Here is a tiny trained network, its code and every weight. The questions are about switching its units off for an input and a target symbol, where a switched-off unit gives its printed mean instead of its output.

import numpy as np


def w(rows, s, z=0):
    codes = np.array(rows[::2]) - 128.0
    scale = np.full(codes.shape[1], s)
    scale[-1] = z or s
    return codes * scale


def norm(h):
    return h / np.sqrt((h * h).mean(-1, keepdims=True) + 1e-5)


def softmax(a):
    e = np.exp(a - a.max(-1, keepdims=True))
    return e / e.sum(-1, keepdims=True)


def log_softmax(a):
    a = a - a.max(-1, keepdims=True)
    return a - np.log(np.exp(a).sum(-1, keepdims=True))


def net(x, mask):
    ids = ['βδλπσφψ'.index(c) for c in x.split()]
    T = len(ids)
    res = E[ids] + P[:T]
    u = 0
    for l in range(3):
        r = norm(res)
        for j in range(3):
            rows = slice(2 * j, 2 * j + 2)
            q, k, v = (r @ M[l][rows].T for M in (Q, K, V))
            z = softmax(np.where(np.tri(T) > 0, q @ k.T / 2**0.5, -1e9)) @ v
            o = O[l][rows]
            res = res + np.where(mask[u + j], z, o[:, -1]) @ o[:, :-1]
        u += 3
    return log_softmax(norm(res)[-1] @ U[:, :-1].T + U[:, -1])


Q, K, V, O = {}, {}, {}, {}
E = w([
[140,138,113,121],'β',
[139,21,81,64],'δ',
[115,132,61,174],'λ',
[145,144,113,109],'π',
[142,152,115,147],'σ',
[8,159,116,208],'φ',
[144,127,105,138],'ψ',
],0.012)
P = w([
[87,88,233,254],'0',
[24,149,217,185],'1',
[56,194,157,80],'2',
[129,112,34,116],'3',
[123,104,38,106],'4',
[85,130,173,47],'5',
[87,165,116,129],'6',
[155,134,78,127],'7',
[155,137,159,119],'8',
[165,150,56,170],'9',
[140,149,57,182],'10',
[145,131,49,135],'11',
],0.0064)
Q[0] = w([
[84,105,114,54],'0.h0',
[128,69,144,159],'0.h0',
[142,255,74,134],'0.h1',
[123,114,21,124],'0.h1',
[83,17,68,223],'0.h2',
[118,152,57,199],'0.h2',
],0.0096)
K[0] = w([
[111,73,123,178],'0.h0',
[145,124,75,112],'0.h0',
[197,127,1,118],'0.h1',
[71,217,115,125],'0.h1',
[124,28,122,58],'0.h2',
[79,79,160,196],'0.h2',
],0.01)
V[0] = w([
[115,86,18,20],'0.h0',
[181,244,89,130],'0.h0',
[87,145,76,116],'0.h1',
[213,168,116,176],'0.h1',
[83,166,121,138],'0.h2',
[210,2,153,25],'0.h2',
],0.0095)
O[0] = w([
[131,232,90,116,79],'0.h0',
[3,135,210,58,89],'0.h0',
[107,157,184,187,212],'0.h1',
[138,65,217,54,97],'0.h1',
[130,136,101,161,176],'0.h2',
[26,184,205,61,3],'0.h2',
],0.0056,0.0065)
Q[1] = w([
[2,250,85,149],'1.h0',
[192,158,183,17],'1.h0',
[127,10,108,206],'1.h1',
[98,18,56,149],'1.h1',
[135,172,125,81],'1.h2',
[25,140,89,84],'1.h2',
],0.0098)
K[1] = w([
[181,132,110,10],'1.h0',
[63,120,236,115],'1.h0',
[59,127,107,20],'1.h1',
[103,112,139,10],'1.h1',
[79,90,171,119],'1.h2',
[84,76,85,119],'1.h2',
],0.011)
V[1] = w([
[224,94,225,163],'1.h0',
[121,170,119,55],'1.h0',
[125,107,111,160],'1.h1',
[3,116,104,64],'1.h1',
[60,182,140,236],'1.h2',
[198,157,114,170],'1.h2',
],0.012)
O[1] = w([
[240,90,191,117,90],'1.h0',
[75,145,201,235,3],'1.h0',
[89,84,93,88,213],'1.h1',
[200,238,91,71,87],'1.h1',
[129,219,254,14,246],'1.h2',
[153,105,77,79,200],'1.h2',
],0.0081,0.0068)
Q[2] = w([
[138,92,96,62],'2.h0',
[170,47,73,199],'2.h0',
[211,164,160,189],'2.h1',
[88,157,3,77],'2.h1',
[11,93,140,159],'2.h2',
[33,76,193,196],'2.h2',
],0.012)
K[2] = w([
[136,108,106,67],'2.h0',
[211,55,162,159],'2.h0',
[13,105,118,159],'2.h1',
[140,79,11,92],'2.h1',
[150,116,64,33],'2.h2',
[115,77,44,84],'2.h2',
],0.013)
V[2] = w([
[203,12,139,109],'2.h0',
[101,140,79,55],'2.h0',
[153,43,158,194],'2.h1',
[70,40,48,159],'2.h1',
[26,107,190,186],'2.h2',
[52,164,19,54],'2.h2',
],0.011)
O[2] = w([
[147,203,139,246,180],'2.h0',
[159,122,165,175,164],'2.h0',
[115,130,106,14,173],'2.h1',
[47,102,75,94,246],'2.h1',
[255,100,19,123,76],'2.h2',
[38,170,75,160,170],'2.h2',
],0.0084,0.011)
U = w([
[149,1,91,133,252],'β',
[30,136,34,176,199],'δ',
[110,190,148,14,87],'λ',
[156,184,163,143,12],'π',
[150,144,180,104,74],'σ',
[117,142,173,45,49],'φ',
[151,135,181,147,74],'ψ',
],0.0096,0.0036)

Each question gives the input, a string of symbols that net reads in full, and the target symbol t.
The units are the heads (2 rows each of Q, K, V and O). Each row of codes is followed by its name. A weight is (code - 128) times the scale printed after its matrix; where a second scale follows, it is the last column's (O and U).
mask holds one flag per head, layer by layer. A switched-off head (its flag False) gives its mean, the last column of its rows in O, instead of its output. The means were averaged over made-up inputs and are rounded, as every weight is.
A unit's drop is (log p(t) with every unit on - log p(t) with that unit switched off) / (log p(t) with every unit on - log p(t) with every unit switched off).
The circuit of an input: a set's keep is (log p(t) with only the set's units on - log p(t) with every unit switched off) / (log p(t) with every unit on - log p(t) with every unit switched off). Starting from all 9 units, units are removed one at a time, each time the one whose removal leaves the highest keep (on an exact tie, the one counted first), for as long as the keep stays at least 0.8.
circuit, biggest first: the units of the circuit, biggest drop first
unit that matters most: the unit with the biggest drop
heads that matter: for each layer, one digit per head in row order, 1 if its drop is at least 0.15 and else 0, layers parted by /
drop of u: that unit's drop, to one decimal
input φ φ λ, target β: circuit, biggest first -> (0.h0 2.h2)
input ψ ψ φ, target β: unit that matters most -> 0.h0
input φ φ φ β, target β: heads that matter -> 101 / 010 / 001
input π ψ λ φ φ σ λ φ φ φ φ δ, target λ: heads that matter -> 001 / 110 / 000
input λ ψ φ, target β: circuit, biggest first -> (0.h2 0.h0 1.h1 2.h2)
input λ δ φ φ σ φ, target λ: circuit, biggest first -> (0.h2 1.h1)
input ψ φ ψ φ φ δ φ φ σ λ, target λ: circuit, biggest first -> (0.h2 1.h1)
input φ λ φ φ δ σ λ ψ φ φ β, target λ: heads that matter -> 001 / 110 / 000
input φ δ φ, target λ: circuit, biggest first -> (2.h0 1.h1)
input φ δ φ φ λ φ φ β ψ φ σ σ, target λ: heads that matter -> 101 / 010 / 100
input λ σ φ λ φ φ δ φ π φ λ ψ, target λ: heads that matter -> 001 / 010 / 000
input λ φ σ φ δ φ ψ β φ λ σ, target λ: heads that matter -> 001 / 110 / 000
input φ φ φ φ φ λ φ λ π β, target β: heads that matter -> 100 / 011 / 001
input λ λ σ, target β: unit that matters most -> 0.h2
input φ φ ψ λ, target β: drop of 2.h2 -> 0.7
input β φ ψ, target β: drop of 0.h2 -> 0.2
input φ φ φ φ λ φ φ φ φ δ, target λ: drop of 0.h1 -> 0.1
input σ φ φ φ π, target β: drop of 1.h1 -> 0.1
